Here is a tiny trained network, its code and every weight. The questions are about switching its units off for an input and a class, where a switched-off unit gives its printed mean instead of its output.

import numpy as np


def w(rows, s, z=0):
    codes = np.array(rows[::2]) - 128.0
    scale = np.full(codes.shape[1], s)
    scale[-1] = z or s
    return codes * scale


def norm(h):
    return h / np.sqrt((h * h).mean(-1, keepdims=True) + 1e-5)


def f(y):
    return y / 2 * (1 + np.tanh(0.7978845608 * (y + 0.044715 * y**3)))


def log_softmax(a):
    a = a - a.max(-1, keepdims=True)
    return a - np.log(np.exp(a).sum(-1, keepdims=True))


def net(x, mask):
    res = np.array(x, float).reshape(1, 5) / 4 @ E
    u = 0
    for l in range(3):
        y = f(norm(res) @ A[l][:, :-1].T + A[l][:, -1])
        res = res + np.where(mask[u : u + 6], y, B[l][:, -1]) @ B[l][:, :-1]
        u += 6
    return log_softmax(norm(res)[-1] @ U[:, :-1].T + U[:, -1])


A, B = {}, {}
E = w([
[70,72,90,85,146,174,67,36,254,86],'x0',
[170,19,140,154,144,184,129,191,158,175],'x1',
[89,99,79,126,120,189,38,152,85,221],'x2',
[95,209,113,99,112,110,89,153,252,91],'x3',
[108,155,50,15,155,85,194,130,185,173],'x4',
],0.0071)
A[0] = w([
[70,99,130,127,147,186,3,93,191,63,40],'L0N1',
[121,173,79,105,153,98,139,188,160,159,30],'L0N2',
[183,108,131,150,159,135,142,112,98,143,88],'L0N3',
[106,139,93,73,160,126,160,91,163,98,33],'L0N4',
[102,55,125,133,137,170,105,150,122,167,3],'L0N5',
[124,103,129,113,146,176,92,111,100,179,82],'L0N6',
],0.012,0.0045)
B[0] = w([
[184,184,33,203,50,180,120,108,253,52,255],'L0N1',
[202,115,124,200,80,94,210,205,158,219,192],'L0N2',
[88,91,164,147,133,225,118,94,154,114,175],'L0N3',
[83,14,141,156,248,63,159,71,138,114,201],'L0N4',
[173,178,143,57,254,209,54,161,102,168,187],'L0N5',
[50,114,61,98,182,170,123,203,109,119,183],'L0N6',
],0.0093,0.0077)
A[1] = w([
[103,131,49,59,154,153,72,162,135,158,57],'L1N1',
[148,84,129,46,156,183,18,206,136,164,2],'L1N2',
[103,72,95,49,160,210,194,179,189,179,146],'L1N3',
[133,121,162,135,52,85,131,152,161,218,56],'L1N4',
[165,1,213,140,82,163,148,104,103,132,20],'L1N5',
[31,142,21,79,97,135,112,128,31,185,9],'L1N6',
],0.0073,0.004)
B[1] = w([
[85,142,147,198,120,116,89,101,97,135,172],'L1N1',
[69,120,130,190,253,158,150,135,59,166,197],'L1N2',
[156,189,191,79,137,125,95,115,115,154,254],'L1N3',
[198,147,140,103,169,116,171,155,78,204,149],'L1N4',
[147,45,160,108,112,139,175,144,113,88,167],'L1N5',
[75,51,143,126,63,110,82,183,140,126,151],'L1N6',
],0.011,0.0059)
A[2] = w([
[94,191,254,108,114,112,89,106,80,137,163],'L2N1',
[94,75,142,72,190,49,195,51,190,166,52],'L2N2',
[88,100,153,52,168,31,143,69,177,128,2],'L2N3',
[166,177,172,129,162,141,129,173,75,38,46],'L2N4',
[90,128,85,111,166,68,156,71,183,134,153],'L2N5',
[126,75,103,72,134,95,113,139,91,142,139],'L2N6',
],0.0086,0.0041)
B[2] = w([
[112,147,62,72,69,78,154,75,208,116,199],'L2N1',
[112,111,105,74,190,54,26,146,77,73,253],'L2N2',
[63,57,100,73,217,45,134,83,107,135,197],'L2N3',
[50,138,134,107,128,115,137,1,90,152,166],'L2N4',
[184,135,154,179,161,94,90,191,132,68,244],'L2N5',
[100,126,120,105,120,115,65,175,253,81,149],'L2N6',
],0.0099,0.0045)
U = w([
[106,30,205,149,99,199,204,68,50,80,109],'0',
[164,108,191,2,145,141,129,88,140,144,1],'1',
[87,138,128,152,245,248,62,175,66,209,137],'2',
[28,100,90,123,10,106,66,188,79,151,98],'3',
[172,180,64,212,69,198,79,103,230,62,209],'4',
[82,219,126,99,31,56,158,30,105,114,85],'5',
[132,87,111,112,237,13,96,134,128,61,165],'6',
[210,190,152,96,115,71,192,202,104,221,151],'7',
],0.014,0.0048)

Each question gives the input, the list of numbers given to net, and the class t.
The units are the neurons (one row each of A and B). Each row of codes is followed by its name. A weight is (code - 128) times the scale printed after its matrix; where a second scale follows, it is the last column's (A, B and U).
mask holds one flag per neuron, layer by layer. A switched-off neuron (its flag False) gives its mean, the last column of its row in B, instead of its output. The means were averaged over made-up inputs and are rounded, as every weight is.
A unit's drop is (log p(t) with every unit on - log p(t) with that unit switched off) / (log p(t) with every unit on - log p(t) with every unit switched off).
The circuit of an input: a set's keep is (log p(t) with only the set's units on - log p(t) with every unit switched off) / (log p(t) with every unit on - log p(t) with every unit switched off). Starting from the 12 units with the biggest drops (on a tie, the unit counted first), units are removed one at a time, each time the one whose removal leaves the highest keep (on an exact tie, the one counted first), for as long as the keep stays at least 0.8.
circuit, biggest first: the units of the circuit, biggest drop first
top k neurons: the k neurons with the biggest drops, biggest first
k most important neurons of layer l: the k neurons of layer l with the biggest drops, biggest first
drop when u is switched off: that unit's drop, to one decimal
input [6,-3,-3,-2,-2], class 4: circuit, biggest first -> (L0N1)
input [-3,-5,-3,-6,-4], class 0: top 2 neurons -> (L1N5 L0N3)
input [-8,-6,-7,8,-2], class 5: top 2 neurons -> (L2N4 L0N1)
input [-2,-1,-7,2,-1], class 5: circuit, biggest first -> (L0N4 L2N4)
input [-5,3,6,8,-2], class 7: circuit, biggest first -> (L0N2 L0N3)
input [-1,3,-8,-2,0], class 0: top 2 neurons -> (L0N1 L0N4)
input [-7,-8,3,-8,2], class 3: top 2 neurons -> (L1N6 L1N3)
input [-8,0,-6,3,-1], class 5: top 2 neurons -> (L2N4 L0N2)
input [-6,-2,-8,-7,3], class 0: top 4 neurons -> (L1N3 L0N3 L0N5 L1N5)
input [-6,-2,6,-4,7], class 7: top 2 neurons -> (L0N2 L1N4)
input [-3,5,4,7,-8], class 4: 2 most important neurons of layer 0 -> (L0N1 L0N4)
input [7,7,-6,-8,1], class 2: top 2 neurons -> (L0N5 L1N2)
input [-3,-6,-2,1,0], class 5: 2 most important neurons of layer 0 -> (L0N4 L0N1)
input [-7,3,6,3,3], class 7: circuit, biggest first -> (L0N2)
input [-5,-1,-4,-5,4], class 0: 2 most important neurons of layer 1 -> (L1N3 L1N5)
input [0,7,0,3,6], class 7: drop when L0N2 is switched off -> 0.8
input [-3,-5,3,0,-6], class 5: drop when L1N4 is switched off -> 0.0
input [1,0,5,4,-2], class 4: drop when L0N1 is switched off -> 4.7
